Each row of numbers belongs to one of the objects below and depends on some of the facts about them. Some rows are named. Which object is each other row?

Some facts about the objects:
λ: uses; ρ: is of sort; Π: belongs to class
<1005> λ: <1034>
<1019> λ: <994>, <1182>
<1042> λ: <994>, <784>
<1106> λ: <191>, <302>, <166>
<1108> λ: <166>
<1113> λ: <339>
<1121> λ: <339>
<1126> λ: <954>, <302>, <290>, <286>
<1133> λ: <582>, <648>, <954>, <209>
<1204> λ: <154>
<1215> λ: <695>
<1222> λ: <1043>
<1229> λ: <1034>, <166>
<169> λ: <402>
<190> λ: <1031>, <399>
<248> λ: <1181>, <638>
<258> λ: <648>, <1078>, <1095>
<261> λ: <703>, <695>, <986>, <1233>
<29> λ: <1043>
<304> λ: <399>
<306> λ: <582>, <959>
<39> λ: <618>, <1160>, <188>
<3> λ: <1182>
<403> λ: <471>
<424> λ: <954>, <479>
<444> λ: <32>, <695>, <369>
<451> λ: <191>, <1233>, <599>
<45> λ: <270>
<492> λ: <145>
<500> λ: <1034>, <760>, <920>
<547> λ: <1177>, <959>, <339>
<550> λ: <618>
<569> λ: <369>
<613> λ: <721>, <784>
<621> λ: <479>
<624> λ: <1181>, <20>, <598>, <1190>, <271>
<653> λ: <1195>, <32>
<66> λ: <271>
<677> λ: <1243>
<714> λ: <648>, <920>
<750> λ: <10>, <151>
<914> λ: <290>
<930> λ: <526>
<938> λ: <760>, <32>, <1068>, <233>
<939> λ: <1177>
<943> λ: <1233>, <255>
<974> λ: <999>
<983> λ: <1195>
ρ c <- <1005>, <1075>, <10>, <1108>, <1222>, <1229>, <1233>, <188>, <261>, <500>, <569>, <598>, <599>, <621>, <624>, <936>, <943>, <983>
ρ f <- <1012>, <1121>, <190>, <258>, <324>, <32>, <3>, <547>, <618>, <703>, <760>, <999>
ρ d <- <1019>, <1106>, <1126>, <1181>, <1204>, <1243>, <233>, <248>, <286>, <304>, <399>, <451>, <480>, <613>, <635>, <714>, <914>, <954>, <959>, <986>
ρ b <- <1031>, <1068>, <1095>, <1133>, <1177>, <1215>, <145>, <154>, <166>, <169>, <191>, <302>, <306>, <334>, <339>, <369>, <403>, <444>, <45>, <492>, <550>, <648>, <695>, <921>
ρ a <- <1034>, <1042>, <1043>, <1078>, <1113>, <1160>, <1182>, <20>, <255>, <266>, <29>, <315>, <39>, <402>, <424>, <479>, <526>, <582>, <653>, <66>, <677>, <721>, <750>, <784>, <920>, <938>, <939>, <974>, <994>
ρ e <- <1190>, <1195>, <151>, <209>, <270>, <271>, <290>, <471>, <638>, <758>, <769>, <930>
{<1005>, <1043>, <1068>, <1078>, <1095>, <10>, <1108>, <1126>, <1133>, <1177>, <1190>, <1204>, <1215>, <1222>, <1229>, <1233>, <1243>, <154>, <169>, <188>, <20>, <266>, <290>, <302>, <306>, <324>, <339>, <39>, <402>, <451>, <479>, <480>, <492>, <500>, <526>, <547>, <550>, <582>, <599>, <613>, <621>, <653>, <66>, <758>, <784>, <921>, <936>, <999>} Π h
{<1012>, <1019>, <1031>, <1034>, <1042>, <1075>, <1106>, <1113>, <1121>, <1160>, <1181>, <1182>, <1195>, <145>, <151>, <166>, <190>, <191>, <209>, <233>, <248>, <255>, <258>, <261>, <270>, <271>, <286>, <29>, <304>, <315>, <32>, <334>, <369>, <399>, <3>, <403>, <424>, <444>, <45>, <471>, <569>, <598>, <618>, <624>, <635>, <638>, <648>, <677>, <695>, <703>, <714>, <721>, <750>, <760>, <769>, <914>, <920>, <930>, <938>, <939>, <943>, <954>, <959>, <974>, <983>, <986>, <994>} Π g

Known rows:
[ 19  14 -21   4 -17  -3 -17  -7   3   8  -9   4   8 -10 -32  11   6 -13
  22   1   5  -6  -6   4  -9  -2]: <1195>
[-21 -15  -1  -2  28 -17  -3  -9 -10 -14  17  19 -10  19  34   3 -15   4
 -26   1  -9   0  10   3  -6   1]: <613>
[ -8  -3   0 -15  14   0   1 -10 -15  -1  -6  -3  -1  17  39  -9  14   5
 -28   6  -9  12   5   2  -7   8]: <921>
[ 42  -3 -13   1  -8  -3 -19   1  -5   7  -9   6  20  -5 -34  15   1 -10
  19 -11   2  -7  -2  -3 -13  13]: <270>
[ 17   3 -10 -22 -15  16  -3   3   5  -5  -3  -9   1  -6 -14   6  12  -7
  21 -10   5   7 -25  -2   4  -8]: <695>
[-18   4  21   6  13 -17  18  -2 -13  -3   0  -7  -5   5  29 -26  -1  15
 -30   2  -7   8  18   9 -10   3]: <1078>
[ 27   3 -18  11 -12  10 -24   5   2  18   3  18   0  -6 -21  14   0   4
  19  -2   4 -23  -8  -2 -19   3]: <930>
[-18  -6   6  21  26  -6  -4 -17  -4  13  -8  -4  14   9  13  -7  -2   6
 -33  15  -7   8  38  -1  -4  16]: <1222>
[  3  -1   9  11 -19  10  13  17   2   4   8   4  -7  -8 -13   1 -12  10
  25  -9  12  -6  -5  -1  10   1]: <677>
[ -7   1   2 -19  16  -4   2 -11 -15  -6  -8  -7   1  14  35 -13  17   3
 -29   4 -12  14   2   6  -9   3]: <1095>
[  1   0   5   9 -18  11  13  10   6   5   7  -1  -8 -16 -14   0 -13  10
  23  -6  14  -2  -2  -2   8   1]: <1113>
[ 15   9  -5  -5 -10  16   2   8  17   1 -10 -13   2 -21 -29  -4  13  -9
  12   7   2 -10 -10 -20   2 -10]: <618>
[  0  -4  10 -19  10  -7  -1  -2 -14  -3 -10   0   2  16  45  -8  18   4
 -30   0 -16   5  -6  12  -9   8]: <154>
[-18   3  21   6  13 -17  19  -2 -13  -3   0  -7  -5   5  29 -26  -2  15
 -29   2  -7   8  18   9  -9   3]: <582>
[ 36 -19  -5 -19  -8  23  -5   9  -4   3  -2   2  10  -1 -10  17   0  -1
  20 -16   7   4 -13 -12   4  15]: <45>
[-14   1  20   6  15 -18  18   0 -16  -4   4 -12  -3  12  26 -24  -4  12
 -29  -1  -5  13  20   1  -9   3]: <20>
[-18  -5  16  12  13 -11  18  -2 -17   3   5  -4  -4  12  31 -19  -9  16
 -26   5   0   9  28  -3  -5  12]: <66>
[ -7   0   2 -18  16  -3   3 -11 -15  -5  -8  -7   0  15  36 -13  17   3
 -29   4 -11  13   3   5  -9   3]: <339>
[-18   3  21   6  14 -17  18  -3 -13  -3   0  -7  -5   4  30 -26  -2  15
 -28   2  -6   8  19   8 -10   4]: <479>
[-21  -1   9  21  21  -7  -6 -11  -4  13  -9   2   9  11  19  -8   3   7
 -33  15 -10   0  29   7  -4  11]: <1005>

Name these rows:
No name comes twice in this set of rows, the named rows included.
[ 20   2  -5 -19 -22  13  -6  18  -1  -4   5  -8   2  16  -9  14  12 -12
  25 -14   4   0 -35  -6  12 -10] | <145>
[ 20   1 -11 -22 -21  14  -5   5   9  -1   0 -13   1  -4  -7  11   9 -12
  21  -9   5   8 -28  -3   6  -7] | <1031>
[ 13  -2 -14 -15 -15  23  -3   1   5   2  -1  -1  -2  -5  -9  12   7  -3
  23  -4   9   4 -17  -5   9   0] | <444>
[ -8  -5   3 -10   8  -1  -2   2 -21   2   1   2  -1  37  46  -2  12   2
 -24   4  -8   6   0  -4   1   9] | <492>
[-22 -11   3  -6  28 -22  -1 -11 -11 -19  11  16  -8  16  31   1 -11   1
 -26   1 -11   1   7   9  -5  -1] | <480>
[-18 -16   7  -3  22 -21  -4  -4  -9 -12   8  28  -8  15  42   7 -12   4
 -26   1 -14  -8   3  14  -3   8] | <1204>
[  6   3   0  14  -9   9 -11   5  16  11  -4  -3  12  -7 -32  10   0  -4
  17  -3   4  -6  -3   2   8  -5] | <1075>
[  2  -8  -9 -10  -2  -2  -6   2   9 -18  16  15  -8  -5 -18  21 -17 -10
  24 -13   5  -6 -21   3   9 -12] | <635>
[ -4   9 -11  11  13 -20 -13 -18 -17  11 -12   9   7  12  20  -6   8  -1
 -28  16 -10  -2  24   7 -21  14] | <758>
[  5  -7 -10 -12  -8  -7  -9   4  15 -18  16   6  -6  -5 -14  22 -16 -16
  23 -14   4  -3 -26   3   8 -14] | <399>
[ 10   4   0  11  -7   4 -11   6  13   5  -2 -13  15  -2 -39   8   1 -10
  17  -6   4   0  -4  -3   7  -8] | <598>

The same objects again, as new rows of numbers:
Known rows:
[ -6  -4  -6  -4  -9   5  -1  19  15  18  -6  -8  -9  -2  -8  31   2 -10
  -2 -10  -8  -2 -11 -13   8 -11  -1   7 -19]: <784>
[  4  -5  -4  -5  -7   0  -2   0   9   9   9  -7  -9  -2  -9  28  -7 -10
  -1  -9  -7  -3 -11 -12   3 -10   9  -4 -22]: <936>
[  0   7   8   1  -6   7   4  -7 -11  -6  -7   7   0  -1  -6 -20   3  17
  -1  14  -6   1   7  17  -4  10  -6   7  23]: <986>
[ 11   7  -4   7  -6  16  -2   6  -4   9   8  -7  -9  -2 -10  33  -8 -11
   4  -8   4  -3 -11 -11   2 -11   5  -5 -20]: <339>
[  1  -4  10   1  13  -1   1  -7 -12  -6  -3  10   8  -1   0 -21  -1   2
   0  12   9   1  12  13  -5  -1  -6  -4  18]: <769>
[ 11   9  -4   8  -7  15  -2   7  -4  10   8  -6  -9  -2  -9  33  -8 -11
   4  -8   4  -2 -11 -11   2 -10   5  -5 -20]: <1095>
[ -6  -4   3   1  28 -16   0  -4 -12  -5  12   9  17   0  28 -20   2  -9
  -1   8  13   5  12  -5  -4  -5  -7  -6  15]: <3>
[ -6  -4  -6  -4  -9   2  -2  18  17  12  -6  -7  -9  -1  -8  26  -3 -10
  -2 -10  -7  -2 -11 -12   9 -10   1  11 -20]: <1078>
[  8   5  -4   5  -6  17  -2   1   1   6  11  -6  -8  -2  -9  33  -8 -11
   5  -8   2  -2 -11 -11  -1 -11   8  -5 -19]: <921>
[  5   5  -5   1  -8  41  -1  10   3  -1  -6  -7 -10  -2 -11  26  -7 -10
   1  -8  -5  -3 -12   0  -4 -10  16   2 -19]: <1243>
[ -7  -4  -6  -5  -6 -16   0   0  11  -7  -6  -2   3  11   8 -21  10  13
  -3  -8  -6  -2  -2   9  -4   9  -7   5   8]: <677>
[  4   1  -5   3  -3  18  -2  -4   6  -1  13  -6  -8  -2  -9  31  -8 -12
   5  -8   3  -3 -11 -10  -2 -10  10  -5 -20]: <1133>
[ -6  -4  -6  -5  -9   2  -3  17  19   3  -6  -6 -10  -2  -9  31  -7 -10
  -3 -10  -8  -1 -10 -13   1 -10   3   6 -19]: <526>
[ -5  -1   1  -3   3   8   4  -8  -3  -7  -7   7   8  -1  -5 -21   2  11
  -1  18  -7   0   2  17  -4   6  -5   3  19]: <914>
[  2   9   6   4  13 -15  -1  -7 -11  -6  -1   7   7  -1   6 -20   0   3
   0  12   6   1   9  10  -3  12  -7  -5  10]: <334>
[ -5  -2   6   0   4  10   8  -8  -4  -6  -7   2  14  -1   0 -21   5  10
   4  21  -7   2   1  13  -4   6  -5   4  21]: <248>
[ -6  -5  -6  -5  -9   5  -2  10  21  20  -6  -7  -9  -2  -8  25  -3 -11
  -2 -10  -8  -2 -10 -13  16 -11   6  10 -19]: <1043>
[  0  -4  -5  -5  -6   0  -2  -6  15   2  12  -7  -8  -2  -9  27  -7 -11
  -1  -8  -7  -3 -12 -13   2 -10  12  -4 -21]: <1108>
[  0  -5  -5  -5  -7   0  -2  -6  14   2  12  -7  -9  -2  -9  27  -8 -11
  -2  -8  -7  -3 -11 -12   2 -10  11  -4 -21]: <621>
[ -6  -4  -5  -2  -9   5  -1  17  17  22  -6  -8  -9  -1  -8  26   1 -10
  -1 -10  -8  -2 -11 -12  16 -11   1  12 -20]: <20>

Which object is each row?
No name comes twice in this set of rows, the named rows included.
[ -5  -1  -4   1  26 -15   3   2 -13  -5  13  14  19   4  24 -20   7  -5
  -1  -1  10  -2   5  -6  -6   7  -7  -7  18] | <190>
[ -7  -5  -7  -5  -9   6  -2  13  26  -5  -1  -7  -9  -1  -8  28  -7 -10
  -2 -10  -8  -2 -11 -12  -1 -11   2   4 -20] | <39>
[ -4   4   4   0  15 -16  -1  12 -13  -6   8  16  -7  -1  13 -20  -7   0
  -1   1  23   4  21   2  -4  -3  -8  -5  17] | <618>
[ 16  -4  -5  -2  -8  -5  -2   0   5  21  -3  -6  -9  -2 -10  32  -7 -10
  -2 -10  -8  -3 -10 -13  -4  -9  13  -5 -20] | <10>

The same objects again, as new rows of numbers:
Some rows with their names:
[-12 -13   8   4  -1   5  -4  -8  11  28  -7 -18  16]: <270>
[-12 -11   7  -9   7   6  -4 -24   6  33   2 -10   7]: <1068>
[-17  -1   2  -5 -10   2 -16 -19  -4  28   9   1   7]: <1043>
[-10  -9   8  -6   5  -1  -4 -16   3  28   5  -5  14]: <1190>
[-11  -2   7  -5  10   1  -7 -17   4  23  10  -6   4]: <10>
[-16  -8   1   1 -11   8  -7  -3   3  27 -11  -9  13]: <424>
[-16  -2   4  -7 -11  -1 -11 -16  -4  26   9   6  11]: <20>
[-13 -13   9  -4  -4  10  -6 -20   3  24   1 -10   8]: <1177>
[-10 -10   8  -7   5   4  -7 -16   5  30   3 -13  11]: <921>
[-12  -5   7   3  -9   5 -13  -9   5  31  -2 -11  12]: <721>
[ -9  -6   2 -14  -1   3  -5  -8   2  22   4  -6  11]: <1126>
[-11 -12   3  -8  -5   5  -3  -2  13  23  -8 -11  18]: <1106>
[-16  -3   5   2  -3   3  -9  -2   6  27  -7 -13  12]: <190>
[-15  -5   7   2  -6   5 -11  -6   8  26  -5 -10  11]: <1012>
[ -7 -14   5  -4  -4  12   2  -6  10  22 -11 -11  10]: <714>
[-10 -15   9   0   0   6  -1  -3  12  28  -9 -21  17]: <45>
[-10  -1   7  -7  11   0  -4 -16   4  22   9  -7   5]: <936>
[-17   1   1  -6  -6   1 -14 -15  -6  29   7   1   8]: <266>
[-13 -16   9   2 -16  17  -2 -11  12  16  -6  -8  10]: <959>
[-16  -1   1  -4  -3   5  -9 -12  -5  23   1  -3   1]: <547>

Rows to name:
No name comes twice in this set of rows, the named rows included.
[-17  -4   4  -5 -12  11 -13 -20  -5  26   3   4   4] | <582>
[-16  -3   2  -6  -8   8 -12 -20  -5  29   4   1   3] | <1078>
[ -9  -2   4   1  -5   2 -11  -3   4  34  -5 -15  11] | <1042>
[-15  -9   4 -12   8  -2  -3 -16   3  33   4 -13  12] | <1215>
[-12 -19   9  -1  -3  12  -6 -14  16  30  -9 -18  20] | <166>
[ -9  -2   6  -8  12   2  -4 -10   3  23   3  -9   4] | <621>
[-11 -16   8  -3 -13  17  -7 -13  15  20  -7  -7  13] | <954>
[ -8  -5   6  -1  10  -3   7   2  11  20  -6 -13  14] | <624>
[-19  -6   5   4 -15   5 -12 -10   4  26  -2  -6  13] | <1160>
[ -4  -8   6  -3  -1   4  -7  -2  11  27  -3 -17  14] | <1019>
[-16  -4   2  -6 -10   8 -16 -19  -4  28   6   2   7] | <479>
[-17   3  -2  -7  -1  -1  -6 -17  -8  34   5  -2   4] | <653>

